Here is a tiny trained network, its code and every weight. The questions are about switching its units off for an input and a target symbol, where a switched-off unit gives its printed mean instead of its output.

import numpy as np


def w(rows, s, z=0):
    codes = np.array(rows[::2]) - 128.0
    scale = np.full(codes.shape[1], s)
    scale[-1] = z or s
    return codes * scale


def f(y):
    return y / 2 * (1 + np.tanh(0.7978845608 * (y + 0.044715 * y**3)))


def softmax(a):
    e = np.exp(a - a.max(-1, keepdims=True))
    return e / e.sum(-1, keepdims=True)


def log_softmax(a):
    a = a - a.max(-1, keepdims=True)
    return a - np.log(np.exp(a).sum(-1, keepdims=True))


def net(x, mask):
    ids = ['βδθμξστφω'.index(c) for c in x.split()]
    T = len(ids)
    res = E[ids] + P[:T]
    u = 0
    for l in range(2):
        q, k, v = (res @ M[l].T for M in (Q, K, V))
        z = softmax(np.where(np.tri(T) > 0, q @ k.T / 2**0.5, -1e9)) @ v
        res = res + np.where(mask[u], z, O[l][:, -1]) @ O[l][:, :-1]
        u += 1
        y = f(res @ A[l][:, :-1].T + A[l][:, -1])
        res = res + np.where(mask[u : u + 16], y, B[l][:, -1]) @ B[l][:, :-1]
        u += 16
    return log_softmax(res[-1] @ U[:, :-1].T + U[:, -1])


Q, K, V, O, A, B = {}, {}, {}, {}, {}, {}
E = w([
[105,147,74,110,117,156,127,139,179,97],'β',
[131,176,167,145,194,132,119,86,175,66],'δ',
[229,156,90,249,122,147,142,76,76,78],'θ',
[74,130,155,135,117,186,131,135,158,121],'μ',
[90,194,118,209,136,161,131,174,179,106],'ξ',
[80,114,183,148,125,176,200,131,83,151],'σ',
[135,142,112,126,138,122,141,169,97,95],'τ',
[98,143,160,87,171,151,145,97,141,109],'φ',
[73,94,141,174,91,140,120,199,99,103],'ω',
],0.016)
P = w([
[138,138,101,123,140,135,35,88,95,152],'0',
[89,175,150,71,170,172,153,143,56,6],'1',
[104,133,113,107,153,214,112,118,99,43],'2',
[95,201,125,132,186,191,69,135,146,46],'3',
[104,181,146,151,121,1,139,108,170,126],'4',
[105,177,140,152,131,50,146,167,178,88],'5',
],0.0096)
Q[0] = w([
[87,163,155,163,85,2,225,117,163,106],'0.h0',
[150,59,133,93,105,1,85,102,181,253],'0.h0',
],0.006)
K[0] = w([
[150,123,145,101,105,200,205,124,82,1],'0.h0',
[73,155,183,98,190,129,118,216,139,52],'0.h0',
],0.0083)
V[0] = w([
[38,99,111,46,63,149,85,222,229,98],'0.h0',
[102,38,254,123,188,179,138,46,72,162],'0.h0',
],0.0066)
O[0] = w([
[165,255,110,127,80,146,148,141,99,100,3],'0.h0',
[195,164,213,82,122,116,121,192,149,93,23],'0.h0',
],0.011,0.00076)
A[0] = w([
[166,41,134,40,99,168,67,137,159,181,80],'0.n0',
[74,146,112,20,149,98,185,170,138,78,250],'0.n1',
[51,152,143,158,85,126,56,170,148,133,180],'0.n2',
[191,108,79,169,65,126,123,71,108,201,102],'0.n3',
[152,191,137,101,190,129,254,18,156,143,80],'0.n4',
[121,195,175,148,120,99,141,136,105,44,255],'0.n5',
[201,62,70,107,138,119,68,86,29,183,214],'0.n6',
[193,113,103,185,95,184,177,113,128,166,105],'0.n7',
[101,146,100,83,131,123,155,87,14,87,206],'0.n8',
[61,98,218,159,122,131,136,197,31,187,231],'0.n9',
[137,196,169,72,71,144,118,150,166,126,143],'0.n10',
[162,152,138,192,129,97,113,77,88,49,106],'0.n11',
[206,111,170,181,202,98,150,164,144,69,141],'0.n12',
[169,254,110,110,69,120,166,168,92,122,111],'0.n13',
[137,199,162,171,137,183,123,101,135,176,98],'0.n14',
[181,145,195,117,142,139,78,211,143,133,197],'0.n15',
],0.0068,0.0018)
B[0] = w([
[142,154,118,97,78,108,163,113,96,140,126],'0.n0',
[144,147,148,151,116,164,162,141,201,93,201],'0.n1',
[149,110,107,131,157,111,162,65,66,111,206],'0.n2',
[143,136,165,93,147,119,81,125,145,62,127],'0.n3',
[71,138,154,110,114,96,100,101,103,125,156],'0.n4',
[97,143,108,153,93,163,172,105,143,104,253],'0.n5',
[135,152,168,108,91,124,2,176,115,162,137],'0.n6',
[136,54,153,108,78,121,99,158,162,89,125],'0.n7',
[49,143,102,81,106,204,89,181,169,163,180],'0.n8',
[156,199,177,173,147,159,187,152,93,138,194],'0.n9',
[167,138,180,132,115,83,123,104,148,91,176],'0.n10',
[122,109,69,167,93,151,88,125,129,144,169],'0.n11',
[140,85,153,120,113,150,142,128,176,159,178],'0.n12',
[114,149,180,144,91,146,77,87,121,120,203],'0.n13',
[105,133,115,121,96,97,179,126,109,84,165],'0.n14',
[179,132,177,126,144,117,188,135,128,97,175],'0.n15',
],0.0071,0.007)
Q[1] = w([
[157,96,82,112,214,172,114,146,99,142],'1.h0',
[125,123,122,151,212,254,139,142,142,48],'1.h0',
],0.0098)
K[1] = w([
[176,185,112,160,190,16,124,84,101,195],'1.h0',
[242,12,60,137,160,119,121,32,82,254],'1.h0',
],0.0062)
V[1] = w([
[121,166,149,82,113,137,134,226,36,169],'1.h0',
[108,88,151,254,106,72,161,167,3,71],'1.h0',
],0.0062)
O[1] = w([
[159,244,108,127,137,101,150,204,188,111,54],'1.h0',
[35,47,240,156,48,133,65,190,151,130,251],'1.h0',
],0.011,0.0025)
A[1] = w([
[168,117,158,114,148,111,159,181,199,151,54],'1.n0',
[171,172,65,94,158,141,179,112,125,136,91],'1.n1',
[153,255,150,143,113,176,159,128,112,79,123],'1.n2',
[142,112,227,240,163,102,48,168,144,168,115],'1.n3',
[111,139,110,99,74,180,143,62,69,89,179],'1.n4',
[47,119,85,81,85,116,75,126,48,87,107],'1.n5',
[152,105,181,110,106,137,76,143,122,160,157],'1.n6',
[23,145,129,144,62,110,80,191,132,159,112],'1.n7',
[40,129,63,167,163,170,89,118,132,173,216],'1.n8',
[90,107,172,104,159,113,204,72,159,110,170],'1.n9',
[136,161,154,130,133,187,174,163,117,194,218],'1.n10',
[129,132,87,115,151,161,135,69,59,160,90],'1.n11',
[91,139,89,143,125,123,176,119,224,64,126],'1.n12',
[78,157,118,122,150,159,194,130,219,115,103],'1.n13',
[216,196,112,97,120,206,142,114,141,82,126],'1.n14',
[94,171,173,146,118,134,165,156,140,174,254],'1.n15',
],0.0071,0.0023)
B[1] = w([
[180,217,92,66,85,65,221,139,195,113,149],'1.n0',
[203,125,217,145,121,119,134,82,101,252,151],'1.n1',
[82,146,171,22,68,129,114,171,72,150,251],'1.n2',
[208,184,55,78,107,191,127,167,138,114,198],'1.n3',
[127,121,147,224,85,59,123,184,227,160,195],'1.n4',
[146,61,182,132,66,54,166,95,127,130,177],'1.n5',
[176,184,121,124,125,156,123,124,180,138,145],'1.n6',
[236,81,97,100,120,133,159,40,55,114,193],'1.n7',
[140,180,72,82,155,2,131,138,109,109,206],'1.n8',
[107,191,75,199,153,132,117,90,108,186,176],'1.n9',
[113,131,33,112,109,53,157,106,171,26,161],'1.n10',
[146,182,120,165,74,217,166,123,245,209,152],'1.n11',
[138,96,92,110,120,151,193,122,55,125,198],'1.n12',
[177,129,80,122,155,128,100,147,82,146,198],'1.n13',
[151,100,211,193,133,57,78,195,116,173,191],'1.n14',
[141,136,84,130,185,155,93,76,173,77,192],'1.n15',
],0.0054,0.015)
U = w([
[90,60,115,136,102,58,176,83,145,70,226],'β',
[136,93,145,88,159,104,154,133,165,87,98],'δ',
[142,108,126,70,82,203,100,87,72,120,5],'θ',
[83,123,137,139,83,152,139,148,129,221,103],'μ',
[86,128,58,85,219,118,90,177,33,109,234],'ξ',
[161,93,140,216,166,237,200,103,161,126,204],'σ',
[116,54,150,78,135,138,157,146,99,163,81],'τ',
[25,119,237,152,129,110,52,170,119,122,129],'φ',
[173,71,215,117,161,107,166,139,3,160,40],'ω',
],0.0056,0.0022)

Each question gives the input, a string of symbols that net reads in full, and the target symbol t.
The units are the heads (2 rows each of Q, K, V and O) and the neurons (one row each of A and B). Each row of codes is followed by its name. A weight is (code - 128) times the scale printed after its matrix; where a second scale follows, it is the last column's (O, A, B and U).
mask holds one flag per unit, layer by layer, with each layer's heads first. A switched-off unit (its flag False) gives its mean, the last column of its rows in O or B, instead of its output. The means were averaged over made-up inputs and are rounded, as every weight is.
A unit's drop is (log p(t) with every unit on - log p(t) with that unit switched off) / (log p(t) with every unit on - log p(t) with every unit switched off).
The circuit of an input: a set's keep is (log p(t) with only the set's units on - log p(t) with every unit switched off) / (log p(t) with every unit on - log p(t) with every unit switched off). Starting from the 12 units with the biggest drops (on a tie, the unit counted first), units are removed one at a time, each time the one whose removal leaves the highest keep (on an exact tie, the one counted first), for as long as the keep stays at least 0.8.
units of the circuit, in order: the units of the circuit, biggest drop first
most important unit: the unit with the biggest drop
k most important neurons: the k neurons with the biggest drops, biggest first
k most important neurons of layer l: the k neurons of layer l with the biggest drops, biggest first
drop when u is switched off: that unit's drop, to one decimal
input τ φ μ, target ξ: most important unit -> 1.h0
input φ ξ β σ, target ω: units of the circuit, in order -> [1.h0, 0.h0, 1.n14, 1.n1]
input φ ω σ, target ω: units of the circuit, in order -> [1.h0, 0.h0, 1.n14, 0.n9]
input θ ω σ, target σ: units of the circuit, in order -> [0.n9, 1.n2, 0.h0]
input σ φ ω σ, target δ: 2 most important neurons -> [1.n0, 1.n10]
input μ ξ β, target φ: 2 most important neurons of layer 0 -> [0.n13, 0.n10]
input σ θ β σ, target σ: 2 most important neurons of layer 1 -> [1.n2, 1.n8]
input δ ω φ ω β, target θ: 2 most important neurons of layer 1 -> [1.n7, 1.n4]
input ω τ β ξ, target θ: 2 most important neurons of layer 0 -> [0.n2, 0.n1]
input φ ω ω δ τ, target θ: 2 most important neurons -> [1.n7, 0.n13]
input φ ω σ σ σ φ, target δ: 2 most important neurons of layer 1 -> [1.n0, 1.n15]
input β ξ ω, target μ: 3 most important neurons -> [1.n11, 0.n8, 1.n4]
input ξ β ξ τ ω, target μ: 4 most important neurons of layer 0 -> [0.n8, 0.n1, 0.n2, 0.n9]
input δ β β ξ ω μ, target μ: 3 most important neurons -> [1.n11, 1.n4, 1.n7]
input θ δ ω ξ, target ξ: most important unit -> 0.n6
input σ ξ τ ξ, target δ: 2 most important neurons -> [1.n0, 0.n15]
input τ β ξ β μ, target μ: 2 most important neurons of layer 0 -> [0.n8, 0.n1]
input μ ω ω, target φ: 2 most important neurons of layer 0 -> [0.n9, 0.n13]
input ξ ω β σ σ, target θ: 2 most important neurons -> [1.n7, 0.n8]
input ω ξ τ β, target θ: drop when 0.n1 is switched off -> 0.3
input θ β β, target β: drop when 0.n0 is switched off -> 0.2
input σ ξ σ, target δ: drop when 1.n0 is switched off -> 0.2
input β τ τ, target μ: most important neuron -> [1.n11]
input ξ σ ξ φ, target β: 3 most important neurons -> [1.n5, 1.n2, 1.n8]
